Below is a small trained network, with its code and all its weights. Each question gives an input and a target symbol and asks what happens when units are switched off, that is, made to give their printed mean instead of their output.

import numpy as np


def w(rows, s, z=0):
    codes = np.array(rows[::2]) - 128.0
    scale = np.full(codes.shape[1], s)
    scale[-1] = z or s
    return codes * scale


def f(y):
    return y / 2 * (1 + np.tanh(0.7978845608 * (y + 0.044715 * y**3)))


def softmax(a):
    e = np.exp(a - a.max(-1, keepdims=True))
    return e / e.sum(-1, keepdims=True)


def log_softmax(a):
    a = a - a.max(-1, keepdims=True)
    return a - np.log(np.exp(a).sum(-1, keepdims=True))


def net(x, mask):
    ids = ['βδεζμπσφ'.index(c) for c in x.split()]
    T = len(ids)
    res = E[ids] + P[:T]
    u = 0
    for l in range(2):
        q, k, v = (res @ M[l].T for M in (Q, K, V))
        z = softmax(np.where(np.tri(T) > 0, q @ k.T / 3**0.5, -1e9)) @ v
        res = res + np.where(mask[u], z, O[l][:, -1]) @ O[l][:, :-1]
        u += 1
        y = f(res @ A[l][:, :-1].T + A[l][:, -1])
        res = res + np.where(mask[u : u + 4], y, B[l][:, -1]) @ B[l][:, :-1]
        u += 4
    return log_softmax(res[-1] @ U[:, :-1].T + U[:, -1])


Q, K, V, O, A, B = {}, {}, {}, {}, {}, {}
E = w([
[128,153,151,98,129],'β',
[166,99,100,162,107],'δ',
[140,100,74,175,115],'ε',
[121,138,74,151,136],'ζ',
[144,102,160,110,114],'μ',
[115,132,148,97,122],'π',
[97,163,141,255,105],'σ',
[108,98,148,106,117],'φ',
],0.008)
P = w([
[85,141,248,156,138],'0',
[155,120,104,94,96],'1',
[99,118,84,105,153],'2',
[171,138,100,124,193],'3',
[219,135,158,149,128],'4',
[129,132,120,141,21],'5',
[35,122,100,102,115],'6',
[120,87,138,105,199],'7',
[193,75,155,155,124],'8',
[171,80,123,179,1],'9',
],0.0069)
Q[0] = w([
[89,95,206,160,252],'L0H0',
[38,119,40,51,168],'L0H0',
[208,92,94,108,182],'L0H0',
],0.039)
K[0] = w([
[253,162,138,136,96],'L0H0',
[137,109,181,160,236],'L0H0',
[105,136,210,150,97],'L0H0',
],0.047)
V[0] = w([
[104,220,149,94,130],'L0H0',
[70,132,85,118,133],'L0H0',
[148,250,124,118,123],'L0H0',
],0.017)
O[0] = w([
[146,245,159,111,130,197],'L0H0',
[95,160,111,82,175,61],'L0H0',
[212,233,123,116,63,12],'L0H0',
],0.011,0.0011)
A[0] = w([
[129,98,191,7,179,81],'L0N0',
[114,173,138,222,123,4],'L0N1',
[134,108,73,153,132,254],'L0N2',
[106,130,235,111,159,157],'L0N3',
],0.021,0.0024)
B[0] = w([
[95,6,107,96,183,235],'L0N0',
[92,108,130,189,169,175],'L0N1',
[149,190,130,181,139,236],'L0N2',
[157,164,182,104,157,253],'L0N3',
],0.023,0.0031)
Q[1] = w([
[76,106,252,142,90],'L1H0',
[144,119,156,214,153],'L1H0',
[74,165,162,111,164],'L1H0',
],0.021)
K[1] = w([
[102,58,62,111,3],'L1H0',
[166,80,169,135,79],'L1H0',
[115,94,90,72,112],'L1H0',
],0.026)
V[1] = w([
[1,128,112,68,78],'L1H0',
[89,201,89,42,214],'L1H0',
[140,43,217,62,28],'L1H0',
],0.014)
O[1] = w([
[197,191,161,95,206,2],'L1H0',
[237,154,34,103,115,208],'L1H0',
[5,178,123,62,170,164],'L1H0',
],0.013,0.0087)
A[1] = w([
[190,247,208,162,47,145],'L1N0',
[162,9,90,83,210,3],'L1N1',
[217,51,152,57,108,218],'L1N2',
[125,230,181,212,30,37],'L1N3',
],0.012,0.0055)
B[1] = w([
[108,167,202,150,4,191],'L1N0',
[160,179,130,233,111,232],'L1N1',
[142,84,134,69,173,247],'L1N2',
[149,142,160,115,206,212],'L1N3',
],0.02,0.015)
U = w([
[179,81,84,116,141,100],'β',
[166,178,117,2,181,171],'δ',
[142,94,75,207,33,3],'ε',
[129,103,170,86,144,10],'ζ',
[162,166,136,128,39,121],'μ',
[58,54,118,147,76,205],'π',
[129,175,152,175,180,171],'σ',
[56,102,163,89,212,209],'φ',
],0.0055,0.0039)

Each question gives the input, a string of symbols that net reads in full, and the target symbol t.
The units are the heads (3 rows each of Q, K, V and O) and the neurons (one row each of A and B). Each row of codes is followed by its name. A weight is (code - 128) times the scale printed after its matrix; where a second scale follows, it is the last column's (O, A, B and U).
mask holds one flag per unit, layer by layer, with each layer's heads first. A switched-off unit (its flag False) gives its mean, the last column of its rows in O or B, instead of its output. The means were averaged over made-up inputs and are rounded, as every weight is.
A unit's drop is (log p(t) with every unit on - log p(t) with that unit switched off) / (log p(t) with every unit on - log p(t) with every unit switched off).
The circuit of an input: a set's keep is (log p(t) with only the set's units on - log p(t) with every unit switched off) / (log p(t) with every unit on - log p(t) with every unit switched off). Starting from all 10 units, units are removed one at a time, each time the one whose removal leaves the highest keep (on an exact tie, the one counted first), for as long as the keep stays at least 0.8.
circuit, biggest first: the units of the circuit, biggest drop first
k most important neurons: the k neurons with the biggest drops, biggest first
k most important neurons of layer l: the k neurons of layer l with the biggest drops, biggest first
input μ φ φ δ, target π: circuit, biggest first	(L0N3 L1H0 L0H0)
input φ β β φ β ε ζ φ, target μ: circuit, biggest first	(L0H0 L1N0 L0N0)
input φ σ δ β φ φ δ π μ β, target π: 3 most important neurons of layer 1	(L1N3 L1N2 L1N1)
input δ φ φ ζ ζ ε φ φ β, target ε: 2 most important neurons of layer 0	(L0N0 L0N2)
input β δ ζ β π φ π β, target δ: circuit, biggest first	(L0N2 L1H0 L0N1)
input φ φ φ φ ε π, target σ: 3 most important neurons	(L1N1 L0N0 L1N2)
input φ φ φ φ β μ φ β, target μ: circuit, biggest first	(L0H0 L0N0 L1N0)
input φ δ ζ ζ μ, target π: circuit, biggest first	(L0H0 L1H0 L1N3)
input π β β δ, target ε: circuit, biggest first	(L0N3 L1H0)
input φ σ φ σ ζ μ ε β ζ, target δ: 3 most important neurons	(L0N3 L0N0 L0N2)
input ζ σ ζ φ σ δ δ β ζ, target μ: 3 most important neurons of layer 0	(L0N2 L0N0 L0N3)
input φ φ σ ε δ, target δ: 3 most important neurons of layer 0	(L0N3 L0N0 L0N2)
input ζ β ε ζ ε β, target ε: circuit, biggest first	(L1N1 L0H0 L0N3 L0N0)
input σ φ φ δ, target ζ: most important neuron of layer 0	(L0N1)
input φ ζ β σ π, target β: 2 most important neurons of layer 1	(L1N2 L1N1)
input β φ φ β φ β β φ, target σ: 2 most important neurons of layer 0	(L0N0 L0N3)
input δ δ δ, target φ: circuit, biggest first	(L1H0 L0H0)
input ζ φ β φ ζ, target μ: circuit, biggest first	(L1N0 L0N0 L1H0)
input φ σ β φ φ ε φ ε, target δ: 2 most important neurons	(L0N0 L0N3)
input φ φ β ζ φ ε φ ζ, target δ: circuit, biggest first	(L1H0 L0N0 L0N2 L0N3)
input φ δ σ φ φ φ ε β π, target σ: circuit, biggest first	(L0N0 L1N1 L0H0 L1H0)
input φ ζ σ β β σ ε β φ, target ζ: 3 most important neurons	(L1N2 L1N3 L0N1)
input φ φ μ, target σ: circuit, biggest first	(L0N0 L1N1 L1H0 L0H0)
input σ β ζ, target ζ: 2 most important neurons of layer 0	(L0N1 L0N3)
input π φ φ φ ε β, target σ: circuit, biggest first	(L0H0 L1N1 L0N0 L1H0)
input β β β ε φ σ β δ ε, target β: 2 most important neurons of layer 1	(L1N3 L1N2)
input β π φ φ β, target δ: 2 most important neurons	(L0N2 L1N1)
